Each name stands for a flat space through zero: a line, a plane or more. A row that begins with a name and a colon came from that space; any other row is followed by the name of the space it lies nearest, among the names in its block.
j727-j903: 45 -26 -76 -34 8 -29 98 1 -87 158 -34 38 -4 -99 11 27 -122 -11 77 8 60 -76 108 -52 -27 -35
j727-j903: -39 29 -58 -100 -27 179 257 -16 -55 -205 -92 -19 74 -126 -54 249 -73 146 25 207 -150 -100 228 -85 55 -34
j474-j857: 24 163 371 9 17 106 -98 -19 103 -74 -18 -23 -31 23 16 -223 75 81 -10 155 -10 72 150 -89 -150 48
j273-j38: -18 -129 67 85 -47 -42 -246 -148 23 -94 122 -82 94 221 38 -158 244 -15 -16 -38 169 21 -223 246 -140 33
j727-j903: 15 82 -147 281 -146 -423 -220 -183 2 262 30 -106 -62 128 97 99 180 -172 -61 -405 59 110 -427 -59 186 -52
j727-j903: -45 74 225 -103 -33 160 134 1 7 -291 -58 -33 70 101 55 -152 134 110 -6 257 -149 80 103 -34 -209 11
j450-j616: 51 306 132 -10 -23 -34 24 29 -12 189 -61 76 -236 -66 -12 41 -124 25 73 60 -93 102 129 -144 60 -7
j727-j903: -26 -175 30 -129 -14 113 152 29 -34 -233 26 -20 178 72 25 -152 -18 -41 -50 102 -84 19 -5 -19 -214 -16
j273-j38: -9 118 -88 -232 70 150 304 224 -101 -19 -119 131 -106 -143 -77 153 -201 75 82 187 -155 25 267 -76 85 -21
j450-j616: 83 -20 -60 -16 86 111 -43 -26 -23 249 39 103 -106 -261 -122 176 -303 81 133 67 175 -238 305 48 95 13
j273-j38: -17 296 241 74 34 -2 104 121 156 -51 -206 -65 -32 -137 37 -31 68 53 -125 3 -226 111 153 -411 123 9
j450-j616: 43 104 339 65 13 116 -86 -59 154 -25 21 -17 -26 -79 1 -172 -98 37 -53 98 -64 -20 165 -180 -122 44
j474-j857: 44 -67 -157 18 72 -116 86 118 20 211 -41 39 11 -206 -8 62 -212 -130 -59 -230 -9 -56 43 -254 154 -39
j273-j38: 29 -38 260 66 36 20 -304 -38 80 8 95 -48 32 146 -5 -322 158 -27 -20 10 216 64 -84 164 -184 72
j727-j903: 145 155 -174 -171 178 -96 73 240 -180 603 -97 245 -282 -315 -90 129 -327 1 262 -56 273 -65 391 -70 199 -39
j273-j38: 7 -80 -32 97 -4 68 -15 -98 18 50 12 -28 31 -87 -20 58 -88 45 18 60 48 -178 45 77 -23 20
j727-j903: 33 -178 -262 -68 0 0 99 -68 -134 175 81 132 -59 -67 27 112 -218 11 163 32 82 -207 61 179 -57 -31
j727-j903: 119 -163 -75 -5 141 -118 -248 70 5 421 158 155 -117 -95 -31 -158 -228 -146 83 -233 324 -88 22 93 1 23
j273-j38: 29 155 92 -296 228 180 311 440 -120 111 -275 129 -46 -200 -59 -166 -70 104 128 269 63 66 465 -108 -46 15
j273-j38: 37 150 423 109 -163 123 -74 -256 166 -160 124 -60 -43 32 17 -127 -194 -19 -109 137 -283 47 19 -248 -217 17
j727-j903: -80 3 110 -140 11 318 267 86 34 -454 -114 -88 198 -78 -97 99 0 137 -105 285 -234 -8 223 -135 -18 5
j474-j857: -3 168 255 -49 -98 16 -156 -120 -63 -131 41 -43 -43 273 20 -149 282 83 84 178 82 194 -60 185 -184 15
j273-j38: -1 34 118 -17 -62 129 -45 -86 3 -119 68 -22 -12 58 -73 17 -58 29 -2 146 -48 23 6 81 -76 20
j474-j857: 59 -116 -280 180 17 -173 -148 -72 -107 491 39 48 -123 -55 -2 64 -115 -70 144 -135 298 -195 -146 310 51 15
j273-j38: 14 -134 -343 -95 67 76 198 63 -79 175 38 190 -133 -216 -43 262 -387 25 122 29 -53 -244 156 93 116 -17
j450-j616: -3 -186 -123 44 59 111 -31 -39 58 -27 58 -7 83 -154 -84 153 -138 36 -28 -21 66 -221 85 58 95 20
j450-j616: -7 -235 -592 -156 233 -129 27 248 -206 348 -35 225 -108 -90 4 194 71 74 264 -147 409 -208 67 451 244 -4
j474-j857: -35 -10 -163 -116 -83 -103 106 29 -129 -149 -18 -54 102 120 -27 151 121 -77 -39 -99 -53 176 -150 -54 98 -79
j450-j616: -14 52 21 25 -55 -121 -2 5 -11 -13 -19 -39 6 118 61 -80 116 -76 -46 -84 -58 142 -166 -57 -24 -19
j727-j903: 76 12 -223 -90 56 -156 -43 59 -116 346 57 171 -192 -84 -20 134 -163 -51 157 -162 170 -25 63 49 152 -41
j450-j616: -40 -121 14 -163 171 398 54 73 83 -205 63 167 -64 -145 -73 63 -148 270 113 336 -4 -278 381 267 -40 92
j450-j616: -32 145 274 35 13 141 28 7 172 -189 -42 -13 -36 -30 40 -104 14 97 -82 140 -221 21 122 -161 -58 49
j474-j857: 10 82 130 106 -166 47 14 -252 144 -126 144 -1 -88 -43 19 139 -288 -33 -105 -2 -363 -37 -33 -253 -9 -20
j450-j616: -30 -264 -382 -44 55 -15 -25 -29 9 52 201 204 -136 -10 43 181 -181 5 86 -124 -11 -219 -93 288 101 12
j474-j857: 51 -42 -270 156 -47 -210 48 -8 -81 353 -50 -50 1 -152 -51 190 -222 -192 -39 -252 42 -58 -155 -126 184 -57
j474-j857: -51 105 445 31 -139 214 -110 -312 291 -531 209 -9 -35 135 107 -75 28 156 -122 178 -403 13 59 -172 -186 41
j727-j903: -70 262 -188 -153 -9 -66 376 327 -192 -5 -297 -10 -57 16 -48 173 88 -29 -2 62 -210 278 -43 -109 200 -56
j474-j857: -61 -51 -25 99 -64 -27 60 -81 109 -181 12 -58 68 30 89 34 43 -16 -126 -73 -222 -26 -139 -116 15 -7
j450-j616: -44 185 202 -100 86 286 64 161 73 -211 -99 12 -57 -69 -128 32 -2 169 -14 288 -115 45 247 18 50 70
j273-j38: 39 -162 -11 145 113 5 -206 -27 105 225 82 47 -38 -94 17 -133 -84 -2 28 -73 209 -218 14 167 -39 72
j474-j857: 0 256 486 169 -101 85 -157 -144 107 -151 -80 -212 69 110 -14 -208 234 73 -91 195 -24 143 -1 -95 -169 51
j273-j38: -53 -68 -249 6 142 27 -34 176 -82 63 -139 -41 64 -53 -112 163 223 107 61 10 284 -88 21 313 223 40
j474-j857: -80 -147 -132 -45 96 31 36 131 -27 -157 -88 -48 158 70 22 -41 297 75 -7 19 126 -26 -43 199 19 25
j450-j616: 22 -44 160 45 44 64 -56 -19 68 -25 -21 -63 110 -60 -1 -139 35 26 -37 37 89 -61 107 -72 -91 23
-24 76 -6 -106 -83 108 75 -29 -130 -108 9 10 -50 119 -68 88 -3 56 82 218 -52 77 -15 191 -68 -5 | j474-j857
-7 -81 -343 -59 87 -154 130 239 -233 309 -152 49 -18 29 14 -30 90 -73 130 -55 226 22 -121 261 36 -15 | j474-j857
11 72 336 -156 -2 141 -110 -90 167 -357 157 53 1 44 16 -75 31 97 -52 54 -132 88 212 -222 -66 1 | j474-j857
-22 -22 -137 -10 -135 -195 114 -64 -97 -76 -16 -80 110 122 71 76 107 -123 -63 -164 -105 140 -224 -150 23 -93 | j727-j903
8 169 561 3 -26 273 -148 -185 278 -336 137 24 -77 15 43 -199 -39 179 -58 254 -229 -8 258 -174 -215 75 | j474-j857
7 69 25 -107 1 16 91 68 -49 17 -7 86 -95 36 29 -62 -58 -1 57 77 -78 74 43 -4 -70 -7 | j474-j857
15 -179 -461 -386 84 -4 445 253 -369 143 -105 195 24 -87 -2 141 -165 -6 239 91 101 -56 201 113 -19 -105 | j273-j38
-27 -49 -95 -12 -9 -131 -34 -11 -40 32 39 64 -60 169 141 -111 174 -5 69 -63 37 37 -162 171 -78 -1 | j474-j857
51 122 -79 103 -65 -86 16 -43 8 176 -21 -46 -54 -191 -123 291 -264 -106 -75 -163 -88 3 4 -272 259 -50 | j273-j38
3 194 494 -15 -62 283 -7 -137 242 -365 75 -23 -24 -60 -26 -67 -155 116 -126 236 -345 33 257 -329 -126 38 | j474-j857
-94 -200 135 -58 89 174 48 26 134 -382 9 2 168 117 167 -301 270 150 -40 163 -60 -95 52 120 -259 65 | j450-j616
-97 -136 -79 12 91 95 187 142 120 -237 -106 -36 152 -74 65 -24 80 48 -133 5 -177 -92 15 -85 36 27 | j474-j857
-26 -70 -154 65 51 -40 23 95 -86 119 -121 -65 74 3 -19 -10 134 -2 27 2 170 -45 -86 192 29 19 | j474-j857
-24 47 -12 199 -198 -150 -73 -229 -4 -64 17 -185 87 129 12 125 123 -86 -109 -119 -83 80 -303 -58 44 -41 | j474-j857
-44 47 303 -205 156 317 -60 243 50 -278 -28 37 13 116 -98 -293 169 138 13 328 69 132 178 235 -171 111 | j450-j616
12 -79 -110 -60 36 184 16 -21 -42 35 74 90 -76 -108 -119 174 -239 82 99 157 45 -180 148 209 28 28 | j474-j857
-9 89 256 -63 -27 15 -78 -32 37 -146 44 20 -36 199 103 -263 193 44 22 101 -34 149 -21 33 -211 23 | j727-j903
-119 59 192 0 27 130 153 118 85 -328 -163 -73 92 153 136 -269 327 124 -75 233 -198 87 -36 48 -195 63 | j474-j857
-4 -262 -263 5 -7 36 148 -16 -56 -6 20 -38 171 -134 -65 169 -213 -85 -54 -68 -7 -175 -25 -24 47 -41 | j727-j903
15 46 -73 -93 -58 100 15 -43 -170 56 41 49 -104 59 -116 137 -104 48 148 204 72 2 23 281 -37 1 | j474-j857

Rows lie near named flat spaces through zero. A row that begins with a name and a colon came from that space; any other row is followed by the name of its block's space that it lies nearest.
j428j818: -183 -287 -157 -77 -46 80 31 -8 95 254 84 -22 146 267 117 42 -399 -18 147 -116 279 192 -206 113 131 -61
j986j591: -148 130 197 -68 -230 -163 -68 67 -121 -40 164 -94 -188 -93 -146 -278 493 50 112 -139 37 -137 -92 -374 -32 -102
j354j146: 164 -48 66 -63 -201 -37 54 -11 78 166 139 65 141 -239 -76 -128 19 -131 108 -123 71 -194 -228 35 19 0
j387j861: 30 198 -177 -149 85 84 225 -23 -163 -67 7 155 -256 58 -147 -100 257 126 175 -232 -73 22 332 -452 -12 -112
j428j818: -49 -60 53 187 -91 78 -2 129 92 70 -54 -227 71 -77 8 37 38 63 -18 79 87 80 -401 -161 -207 134
j387j861: 54 -72 1 -33 53 2 128 -175 45 185 54 125 25 133 38 52 -182 -9 -25 -141 -7 144 105 71 180 47
j387j861: -142 157 -37 209 38 67 50 144 -50 -138 -208 -119 -219 -35 23 -46 95 279 -31 160 -48 230 -32 -356 -180 59
j387j861: -142 182 -283 -58 219 196 371 -5 -42 29 -90 84 -110 132 -183 -113 31 100 199 -167 -42 25 35 -432 37 -36
j387j861: -37 172 271 152 45 -195 37 -71 -23 -77 -28 26 -90 -79 -61 -87 137 91 -170 23 -185 55 48 -18 74 94
j986j591: 68 -16 87 -18 -31 -126 -244 21 -260 -160 37 -165 -112 71 63 119 292 49 24 257 10 -73 135 -154 -120 -145
j428j818: 141 -84 35 -40 -265 -64 -16 110 77 179 93 -180 46 -219 128 -6 -49 -102 81 334 259 -84 -355 94 -3 19
j354j146: 132 169 -74 -72 38 193 234 -217 29 120 -61 70 -240 59 -108 -36 220 100 -57 -275 -206 102 267 -400 53 117
j354j146: 65 102 166 183 -22 -168 165 -13 -46 81 3 92 -95 -153 50 -73 -33 142 -19 135 -8 181 -37 -119 56 79
j354j146: 11 -8 86 -57 -52 -171 -125 50 -16 -134 2 -77 -33 -2 68 50 -60 15 -74 160 37 31 61 272 52 -64
j387j861: 25 66 -24 104 78 180 243 -60 282 204 -62 68 81 -107 -19 -9 -142 -111 -154 -82 -74 39 -147 92 62 295
j387j861: 92 -127 -8 -95 72 -17 85 -256 106 123 -14 150 67 219 34 109 -379 36 -112 -259 -85 231 221 313 261 19
j354j146: 18 56 14 -123 19 5 34 -25 36 1 80 -26 47 -15 -119 -24 162 -161 4 -78 -30 -220 -29 42 41 8
j354j146: 51 70 -55 -148 -39 4 93 69 95 -32 40 11 18 -106 -89 -48 20 -106 30 -69 35 -129 -32 139 28 -3
j428j818: -45 -101 145 -115 -127 -153 -297 -25 -34 -92 85 -149 92 44 -15 -11 88 -107 -33 40 14 -208 -68 233 49 -128
j354j146: -73 -6 -99 -16 63 107 -53 56 46 -77 -54 1 -26 65 39 56 -28 -19 -56 -25 -6 40 106 72 -55 26
j354j146: 11 188 -91 -109 86 -104 367 54 89 -12 -51 29 7 -101 -134 -107 -215 10 97 94 39 -29 -140 146 201 -26
j986j591: 153 -76 1 -86 -140 -76 -23 -28 71 89 11 -48 103 -124 63 -7 -216 -75 32 188 88 -94 -156 264 118 -47
j428j818: -123 74 -54 -43 -144 -83 0 306 -37 -76 73 -88 -43 -214 8 -163 99 -45 199 247 250 -150 -256 -54 -94 -107
j354j146: -102 -55 -65 1 82 144 3 -47 45 62 -6 -62 105 135 -76 26 36 -72 13 -129 -28 -82 -114 -89 -29 35
j428j818: -89 -213 -2 -10 -21 111 -172 -134 118 145 45 55 160 153 76 32 -175 -124 -83 -199 -6 -2 2 206 81 42
j387j861: 89 110 89 -117 120 -71 131 -156 -16 -57 75 155 -42 82 -172 15 151 -27 -79 -345 -188 -16 294 32 108 17
j428j818: -51 121 -196 -6 155 152 199 94 69 -20 -69 77 26 -62 -70 -38 -51 -75 63 24 -3 -92 -37 -33 -25 50
j428j818: 136 -16 -34 10 91 19 8 -42 52 -22 -65 44 87 -32 49 121 -170 -66 -88 115 -59 -21 70 247 30 49
j354j146: -37 -48 -48 85 82 40 -46 40 14 -55 -61 88 24 34 93 72 -165 33 -58 16 -7 126 108 125 -42 28
j354j146: 63 -52 56 -46 -19 -121 17 -112 -65 4 -21 -86 34 107 -53 35 -94 113 39 -11 -26 57 -50 6 94 -102
j986j591: 71 18 78 -49 -29 -66 -56 -78 10 -90 -42 -36 13 0 -80 1 18 41 -72 -94 -123 -31 53 98 32 -32
j428j818: 83 -47 63 -58 -97 -98 -30 -45 -60 41 84 41 -44 2 36 -4 11 32 35 -43 44 53 83 2 50 -63
j986j591: 247 -39 49 -137 -61 -38 -36 -204 47 24 -45 -80 -52 77 33 145 -76 34 -147 -4 -107 79 182 190 131 10
j986j591: 107 116 -105 -76 115 36 244 40 10 51 3 -112 -28 -14 -39 105 62 -89 53 236 68 -83 -90 -61 22 57
j428j818: -38 14 -37 -10 -178 -18 29 147 28 115 40 -142 -31 -172 74 -118 9 -43 135 304 220 -90 -319 -86 -5 -18
j387j861: 30 64 66 -83 43 -88 -99 28 -78 -245 -8 -72 -44 53 -108 73 201 27 -63 -83 -105 -60 164 55 -78 -71
j387j861: 81 59 -127 14 66 167 183 50 -38 79 17 -16 -78 -2 -32 76 191 0 86 -15 43 22 0 -348 -149 77
j354j146: -43 49 -43 -174 25 34 -107 -3 -2 -177 -43 -172 -144 181 -37 102 173 15 -104 -47 -59 8 208 44 -13 -39
j354j146: 39 -348 -131 -151 -97 15 -209 -99 139 4 -114 -102 292 201 71 134 -618 32 6 -84 68 83 -130 548 132 -171
j986j591: -52 45 -139 7 16 55 -189 127 -292 -155 -54 -169 -216 68 118 55 291 91 140 404 80 -68 125 -400 -193 -167
j428j818: 248 205 58 -93 -23 -93 119 -17 -24 -51 -12 -112 -119 -186 -61 24 216 -51 -42 268 -66 -166 23 -17 34 33
j387j861: 127 65 -182 72 28 225 256 -37 80 194 -136 -15 -203 0 135 91 -101 140 -31 134 28 298 65 -272 -18 176
j428j818: -102 -35 -58 -210 -54 -126 -54 96 -135 -129 153 104 76 25 -149 -153 55 -51 260 -224 107 -206 16 26 24 -285
j986j591: -51 -148 -30 80 -76 102 -325 71 -3 -45 -31 -28 17 -2 199 71 -25 -44 -76 130 49 6 64 99 -145 5
j986j591: 77 80 -78 -173 93 -169 394 -52 67 83 6 39 37 40 -82 -8 -361 23 109 72 90 80 -86 244 319 -64
j986j591: -94 -24 16 46 -136 125 -225 52 59 -40 -31 -46 -30 -81 25 -93 156 -24 -67 -81 -39 -77 -25 -71 -138 39
j986j591: -6 115 -204 68 259 259 422 -65 47 200 -48 103 -83 128 -53 73 8 28 41 -117 -33 169 55 -378 0 188
j986j591: -213 -69 87 -3 40 -110 -95 19 2 -97 7 -118 52 204 -37 30 -58 52 -47 -84 19 87 -69 135 44 -53
j428j818: 37 -43 -100 -7 105 167 78 -48 109 61 5 168 122 20 -47 44 -91 -107 -29 -262 -65 -24 78 84 -20 88
j387j861: 393 133 -111 101 -148 205 191 104 -13 251 -16 -150 -203 -376 178 92 291 -56 66 559 145 -67 -165 -468 -227 211
j986j591: -9 -37 70 -7 -134 -59 -5 -22 -77 143 101 -110 -16 -13 -6 -77 141 2 125 78 106 -68 -205 -238 16 -51
j387j861: 83 86 -9 -49 45 -2 91 -68 57 -26 -57 27 28 -58 -89 -27 -41 -27 -39 -24 -111 -86 18 94 78 19
-127 -221 25 119 96 88 -252 14 213 -89 -97 11 256 130 108 184 -354 -85 -263 -131 -60 117 0 550 -52 124 | j986j591
41 39 31 -76 66 -93 -56 16 -76 -109 73 62 38 -27 -31 23 89 -125 8 56 -22 -180 121 146 24 -67 | j354j146
57 -71 88 26 -26 -75 41 -77 48 92 53 105 112 -27 -11 -17 -148 -14 -12 -129 -9 41 -45 137 84 20 | j986j591
61 -58 83 -2 -70 -88 -19 -66 -92 89 56 -137 52 25 -27 10 76 12 88 110 45 -80 -190 -139 19 -66 | j986j591
28 76 -18 36 -30 93 154 28 22 121 67 76 -6 -142 -87 -111 177 -55 89 -118 11 -95 -109 -267 -71 77 | j354j146
-241 -158 168 4 -137 -248 -253 209 -3 -177 1 -465 95 155 26 97 -62 95 -17 237 218 81 -424 240 -67 -120 | j354j146
73 -29 142 92 -6 -113 -68 42 -94 -13 142 177 43 -114 44 14 109 -66 0 -39 17 -29 104 29 -80 12 | j986j591
44 -182 169 -28 -175 -138 -287 -15 27 11 97 -76 79 -1 141 74 -61 -79 -104 71 81 -3 -20 325 28 -25 | j986j591
-36 -223 -41 83 7 -20 -66 20 92 40 -61 37 267 39 86 64 -488 14 19 16 87 102 -199 355 38 -38 | j354j146
-94 -42 -14 91 37 34 36 -8 -47 44 -43 -88 21 110 -26 9 -13 109 61 -9 17 89 -147 -214 -47 -11 | j354j146
-102 159 122 39 -29 -135 -29 3 70 -64 -76 -69 -29 -156 -11 -171 -20 -35 -105 264 -77 -143 -127 177 153 28 | j387j861
35 -128 -330 42 15 282 397 -17 177 458 -29 116 88 9 138 0 -485 -3 208 45 252 220 -277 -144 105 118 | j428j818
163 -93 117 118 -151 -93 -134 -13 -68 61 -5 -51 -39 -103 182 70 -48 92 -37 248 57 123 -23 -6 -52 7 | j387j861
33 -167 -46 -160 -83 -68 -58 -86 -32 92 82 -13 170 82 -24 -26 -189 -70 162 -35 101 -134 -128 146 141 -184 | j428j818
2 27 -294 16 131 322 389 -62 120 281 -68 125 -67 96 11 16 -172 48 94 -154 46 216 5 -313 36 150 | j387j861
51 -53 -8 26 -23 23 -113 43 -65 14 42 -29 -31 -13 125 90 80 -54 -3 178 73 -19 52 -29 -84 7 | j986j591
116 11 252 32 -56 -110 -141 -124 -167 -47 107 -49 -84 41 -80 50 431 48 -74 -161 -146 -34 150 -260 -104 -2 | j986j591
-234 -41 -178 -36 -14 192 -111 199 85 2 24 -100 101 -29 14 -75 57 -209 98 98 160 -251 -245 6 -114 -5 | j354j146
175 -162 140 169 -171 63 -112 -232 109 338 -13 22 -49 -36 293 78 -167 27 -209 136 -18 241 35 31 96 209 | j428j818
224 82 261 -45 -91 -278 -69 -171 -64 -16 55 23 -86 -120 42 -10 71 -13 -141 182 -120 -59 174 201 194 -14 | j387j861
